Below are the code and all the weights of a small trained network. Each question names an input and a target symbol and asks about switching units off, where a switched-off unit gives its printed mean instead of its output.

import numpy as np


def w(rows, s, z=0):
    codes = np.array(rows[::2]) - 128.0
    scale = np.full(codes.shape[1], s)
    scale[-1] = z or s
    return codes * scale


def norm(h):
    return h / np.sqrt((h * h).mean(-1, keepdims=True) + 1e-5)


def f(y):
    return y / 2 * (1 + np.tanh(0.7978845608 * (y + 0.044715 * y**3)))


def softmax(a):
    e = np.exp(a - a.max(-1, keepdims=True))
    return e / e.sum(-1, keepdims=True)


def log_softmax(a):
    a = a - a.max(-1, keepdims=True)
    return a - np.log(np.exp(a).sum(-1, keepdims=True))


def net(x, mask):
    ids = ['ΞΨΩαβγδζηθλμστφ'.index(c) for c in x.split()]
    T = len(ids)
    res = E[ids] + P[:T]
    r = norm(res)
    for j in range(3):
        rows = slice(2 * j, 2 * j + 2)
        q, k, v = (r @ M[0][rows].T for M in (Q, K, V))
        z = softmax(np.where(np.tri(T) > 0, q @ k.T / 2**0.5, -1e9)) @ v
        o = O[0][rows]
        res = res + np.where(mask[j], z, o[:, -1]) @ o[:, :-1]
    y = f(norm(res) @ A[0][:, :-1].T + A[0][:, -1])
    res = res + np.where(mask[3:11], y, B[0][:, -1]) @ B[0][:, :-1]
    return log_softmax(norm(res)[-1] @ U[:, :-1].T + U[:, -1])


Q, K, V, O, A, B = {}, {}, {}, {}, {}, {}
E = w([
[159,165,87,113],'Ξ',
[160,107,98,80],'Ψ',
[107,182,158,120],'Ω',
[123,115,124,182],'α',
[95,146,157,176],'β',
[224,112,139,172],'γ',
[117,115,121,70],'δ',
[150,93,127,69],'ζ',
[114,116,136,89],'η',
[135,127,100,75],'θ',
[130,85,128,99],'λ',
[131,187,82,145],'μ',
[153,108,95,126],'σ',
[166,140,142,165],'τ',
[251,143,133,190],'φ',
],0.025)
P = w([
[15,164,143,115],'0',
[177,160,92,131],'1',
[235,197,129,39],'2',
[126,99,150,189],'3',
[196,145,59,158],'4',
[246,244,153,30],'5',
[102,110,147,183],'6',
],0.012)
Q[0] = w([
[218,92,62,67],'h1',
[106,21,192,19],'h1',
[110,122,116,2],'h2',
[114,3,236,147],'h2',
[110,39,52,181],'h3',
[75,145,100,166],'h3',
],0.016)
K[0] = w([
[164,90,62,86],'h1',
[80,49,140,70],'h1',
[158,167,131,2],'h2',
[133,34,235,131],'h2',
[201,88,105,154],'h3',
[168,150,132,119],'h3',
],0.021)
V[0] = w([
[82,114,157,96],'h1',
[157,196,128,103],'h1',
[108,71,151,207],'h2',
[88,86,81,113],'h2',
[139,247,66,107],'h3',
[78,29,28,208],'h3',
],0.015)
O[0] = w([
[142,100,136,193,53],'h1',
[184,176,190,86,207],'h1',
[41,192,142,84,60],'h2',
[113,101,57,127,117],'h2',
[150,152,84,250,254],'h3',
[51,152,5,69,145],'h3',
],0.011,0.0089)
A[0] = w([
[132,127,171,60,145],'n1',
[54,77,168,109,1],'n2',
[49,41,170,161,58],'n3',
[159,66,105,129,138],'n4',
[39,154,165,215,162],'n5',
[56,107,95,158,185],'n6',
[5,94,185,182,128],'n7',
[98,10,125,142,122],'n8',
],0.02,0.0027)
B[0] = w([
[103,62,148,128,169],'n1',
[70,176,6,144,154],'n2',
[23,120,62,227,174],'n3',
[109,213,141,117,213],'n4',
[134,173,87,6,254],'n5',
[77,124,176,89,220],'n6',
[121,190,215,238,197],'n7',
[216,17,146,95,211],'n8',
],0.023,0.0042)
U = w([
[88,161,165,155,117],'Ξ',
[97,133,151,155,121],'Ψ',
[146,144,203,147,81],'Ω',
[81,112,87,21,188],'α',
[90,166,185,88,173],'β',
[123,65,168,167,253],'γ',
[175,94,170,106,110],'δ',
[115,93,231,82,149],'ζ',
[121,73,119,120,152],'η',
[68,118,115,158,220],'θ',
[174,46,142,4,87],'λ',
[182,156,74,247,95],'μ',
[130,178,5,64,98],'σ',
[131,164,211,119,81],'τ',
[111,166,206,73,93],'φ',
],0.012,0.0046)

Each question gives the input, a string of symbols that net reads in full, and the target symbol t.
The units are the heads (2 rows each of Q, K, V and O) and the neurons (one row each of A and B). Each row of codes is followed by its name. A weight is (code - 128) times the scale printed after its matrix; where a second scale follows, it is the last column's (O, A, B and U).
mask holds one flag per unit, heads first, then neurons. A switched-off unit (its flag False) gives its mean, the last column of its rows in O or B, instead of its output. The means were averaged over made-up inputs and are rounded, as every weight is.
A unit's drop is (log p(t) with every unit on - log p(t) with that unit switched off) / (log p(t) with every unit on - log p(t) with every unit switched off).
The circuit of an input: a set's keep is (log p(t) with only the set's units on - log p(t) with every unit switched off) / (log p(t) with every unit on - log p(t) with every unit switched off). Starting from all 11 units, units are removed one at a time, each time the one whose removal leaves the highest keep (on an exact tie, the one counted first), for as long as the keep stays at least 0.8.
units of the circuit, in order: the units of the circuit, biggest drop first
k most important neurons: the k neurons with the biggest drops, biggest first
which heads matter: for each layer, one digit per head in row order, 1 if its drop is at least 0.15 and else 0, layers parted by /
drop when u is switched off: that unit's drop, to one decimal
input μ μ μ η λ, target λ: units of the circuit, in order	[n8, h3, h1, h2]
input λ η δ τ σ γ, target λ: which heads matter	001
input α σ μ σ σ λ, target α: which heads matter	001
input σ σ σ α γ α, target σ: units of the circuit, in order	[h3]
input σ Ξ Ξ σ φ, target σ: which heads matter	011
input τ σ ζ μ λ, target λ: which heads matter	111
input α α μ α λ η, target α: which heads matter	101
input σ μ δ, target σ: which heads matter	011
input μ μ μ δ δ, target μ: which heads matter	010
input λ σ δ μ σ μ, target λ: units of the circuit, in order	[h3, n1, h2]
input λ σ θ, target λ: which heads matter	001
input λ μ α μ Ω Ψ, target λ: units of the circuit, in order	[h3, n1]
input σ θ σ β μ φ Ψ, target λ: which heads matter	101
input μ λ λ Ω δ Ξ, target μ: units of the circuit, in order	[h3, n5]
input μ τ η λ, target θ: which heads matter	000
input σ σ μ μ η, target μ: units of the circuit, in order	[n5]
input λ φ μ, target λ: which heads matter	001
input σ λ Ω, target σ: 2 most important neurons	[n7, n8]
input θ β Ξ γ α, target α: which heads matter	010
input μ τ δ λ σ β, target μ: units of the circuit, in order	[h3]
input μ μ μ μ φ γ σ, target α: which heads matter	010
input λ Ω μ Ω λ τ γ, target ζ: units of the circuit, in order	[h3, h2, n1]
input λ μ σ, target λ: units of the circuit, in order	[h3, n1]
input Ω τ μ σ, target α: which heads matter	000
input σ μ ζ δ μ Ω, target σ: drop when n7 is switched off	0.2
input μ λ μ δ, target γ: drop when h1 is switched off	0.5
input μ μ λ λ α, target α: drop when h2 is switched off	0.2
input μ μ δ μ Ξ, target μ: drop when n5 is switched off	0.3
